Here is a tiny trained network, its code and every weight. The questions are about switching its units off for an input and a class, where a switched-off unit gives its printed mean instead of its output.

import numpy as np


def w(rows, s, z=0):
    codes = np.array(rows[::2]) - 128.0
    scale = np.full(codes.shape[1], s)
    scale[-1] = z or s
    return codes * scale


def norm(h):
    return h / np.sqrt((h * h).mean(-1, keepdims=True) + 1e-5)


def f(y):
    return np.maximum(y, 0)


def log_softmax(a):
    a = a - a.max(-1, keepdims=True)
    return a - np.log(np.exp(a).sum(-1, keepdims=True))


def net(x, mask):
    res = np.array(x, float).reshape(1, 6) / 4 @ E
    u = 0
    for l in range(4):
        y = f(norm(res) @ A[l][:, :-1].T + A[l][:, -1])
        res = res + np.where(mask[u : u + 6], y, B[l][:, -1]) @ B[l][:, :-1]
        u += 6
    return log_softmax(norm(res)[-1] @ U[:, :-1].T + U[:, -1])


A, B = {}, {}
E = w([
[208,60,210,40,1,95],'x0',
[81,125,119,151,152,6],'x1',
[92,34,36,93,105,56],'x2',
[95,52,183,183,132,106],'x3',
[158,34,157,101,227,147],'x4',
[46,147,244,143,197,185],'x5',
],0.0045)
A[0] = w([
[74,254,69,64,40,37,93],'L0N0',
[235,111,73,227,170,121,72],'L0N1',
[99,173,160,107,116,136,96],'L0N2',
[96,83,64,21,35,133,4],'L0N3',
[93,135,206,220,116,91,21],'L0N4',
[116,241,86,131,68,84,58],'L0N5',
],0.0067,0.003)
B[0] = w([
[210,180,97,253,151,61,254],'L0N0',
[40,48,76,100,110,145,172],'L0N1',
[117,82,89,152,61,129,161],'L0N2',
[187,63,58,103,94,126,219],'L0N3',
[57,120,128,102,109,113,170],'L0N4',
[198,187,168,184,154,19,206],'L0N5',
],0.0073,0.0044)
A[1] = w([
[173,162,137,142,138,244,124],'L1N0',
[126,233,209,164,200,116,94],'L1N1',
[65,81,225,50,120,156,205],'L1N2',
[75,179,141,119,201,165,3],'L1N3',
[71,134,149,255,85,143,80],'L1N4',
[64,169,90,125,216,206,44],'L1N5',
],0.007,0.0035)
B[1] = w([
[171,197,179,30,135,223,202],'L1N0',
[72,34,71,153,77,170,234],'L1N1',
[213,160,145,134,142,73,254],'L1N2',
[117,138,56,87,216,90,168],'L1N3',
[131,200,145,67,65,149,205],'L1N4',
[70,254,63,134,210,148,196],'L1N5',
],0.0059,0.0042)
A[2] = w([
[123,65,235,82,23,74,67],'L2N0',
[210,119,28,139,138,191,187],'L2N1',
[146,94,86,128,79,103,3],'L2N2',
[106,54,90,65,77,186,106],'L2N3',
[2,104,230,97,123,59,102],'L2N4',
[94,72,133,242,22,211,194],'L2N5',
],0.0051,0.004)
B[2] = w([
[52,144,120,179,238,165,194],'L2N0',
[68,123,155,110,63,219,254],'L2N1',
[145,68,164,49,120,204,143],'L2N2',
[148,171,28,159,105,87,162],'L2N3',
[187,89,181,83,86,76,161],'L2N4',
[83,154,99,2,63,86,191],'L2N5',
],0.0057,0.0044)
A[3] = w([
[105,203,122,123,133,35,94],'L3N0',
[126,78,161,150,94,56,95],'L3N1',
[136,28,248,92,226,21,3],'L3N2',
[177,182,31,108,46,163,201],'L3N3',
[205,146,205,121,174,2,97],'L3N4',
[72,167,165,176,253,191,83],'L3N5',
],0.0063,0.0022)
B[3] = w([
[170,202,172,156,122,90,179],'L3N0',
[117,120,137,106,143,188,172],'L3N1',
[31,63,227,253,47,243,186],'L3N2',
[119,78,187,93,206,80,254],'L3N3',
[111,72,80,252,213,202,189],'L3N4',
[104,209,62,53,165,143,185],'L3N5',
],0.0071,0.0064)
U = w([
[61,51,219,210,116,169,146],'0',
[82,198,76,89,193,155,212],'1',
[97,171,196,143,56,59,101],'2',
[76,50,50,86,134,84,3],'3',
[249,182,59,231,128,8,122],'4',
[189,168,197,68,103,184,146],'5',
[208,30,83,49,64,56,131],'6',
],0.011,0.0043)

Each question gives the input, the list of numbers given to net, and the class t.
The units are the neurons (one row each of A and B). Each row of codes is followed by its name. A weight is (code - 128) times the scale printed after its matrix; where a second scale follows, it is the last column's (A, B and U).
mask holds one flag per neuron, layer by layer. A switched-off neuron (its flag False) gives its mean, the last column of its row in B, instead of its output. The means were averaged over made-up inputs and are rounded, as every weight is.
A unit's drop is (log p(t) with every unit on - log p(t) with that unit switched off) / (log p(t) with every unit on - log p(t) with every unit switched off).
The circuit of an input: a set's keep is (log p(t) with only the set's units on - log p(t) with every unit switched off) / (log p(t) with every unit on - log p(t) with every unit switched off). Starting from the 12 units with the biggest drops (on a tie, the unit counted first), units are removed one at a time, each time the one whose removal leaves the highest keep (on an exact tie, the one counted first), for as long as the keep stays at least 0.8.
units of the circuit, in order: the units of the circuit, biggest drop first
k most important neurons: the k neurons with the biggest drops, biggest first
k most important neurons of layer l: the k neurons of layer l with the biggest drops, biggest first
drop of u: that unit's drop, to one decimal
input [8,-5,-5,-6,-8,-2], class 4: units of the circuit, in order => (L0N0 L0N5)
input [6,4,-2,-5,-8,6], class 4: units of the circuit, in order => (L0N0)
input [-8,8,6,-3,-5,8], class 4: units of the circuit, in order => (L0N0 L3N0)
input [-2,-1,-3,6,-2,6], class 1: 3 most important neurons of layer 0 => (L0N5 L0N0 L0N3)
input [1,-4,-4,-2,1,-8], class 6: units of the circuit, in order => (L0N1 L3N3)
input [-4,-7,6,6,-8,6], class 2: units of the circuit, in order => (L1N4 L3N4)
input [2,-5,-8,7,6,3], class 5: 2 most important neurons => (L1N0 L0N5)
input [1,-1,6,5,8,-3], class 0: 2 most important neurons => (L3N2 L1N1)
input [3,5,0,-8,5,5], class 0: 2 most important neurons => (L3N2 L0N0)
input [8,-2,3,-8,-7,-3], class 4: 3 most important neurons => (L0N0 L0N5 L1N1)
input [-2,6,-2,6,8,-7], class 0: 3 most important neurons => (L3N2 L0N3 L1N1)
input [4,-7,-8,-8,-8,-7], class 4: drop of L3N3 => 0.0
input [7,8,-1,-2,8,-6], class 0: drop of L1N1 => 0.1
input [6,8,8,-7,-8,-5], class 4: units of the circuit, in order => (L0N0)
input [2,-3,-5,6,-2,3], class 5: drop of L1N4 => 0.2
input [-1,4,8,5,-7,7], class 2: 2 most important neurons of layer 1 => (L1N4 L1N2)
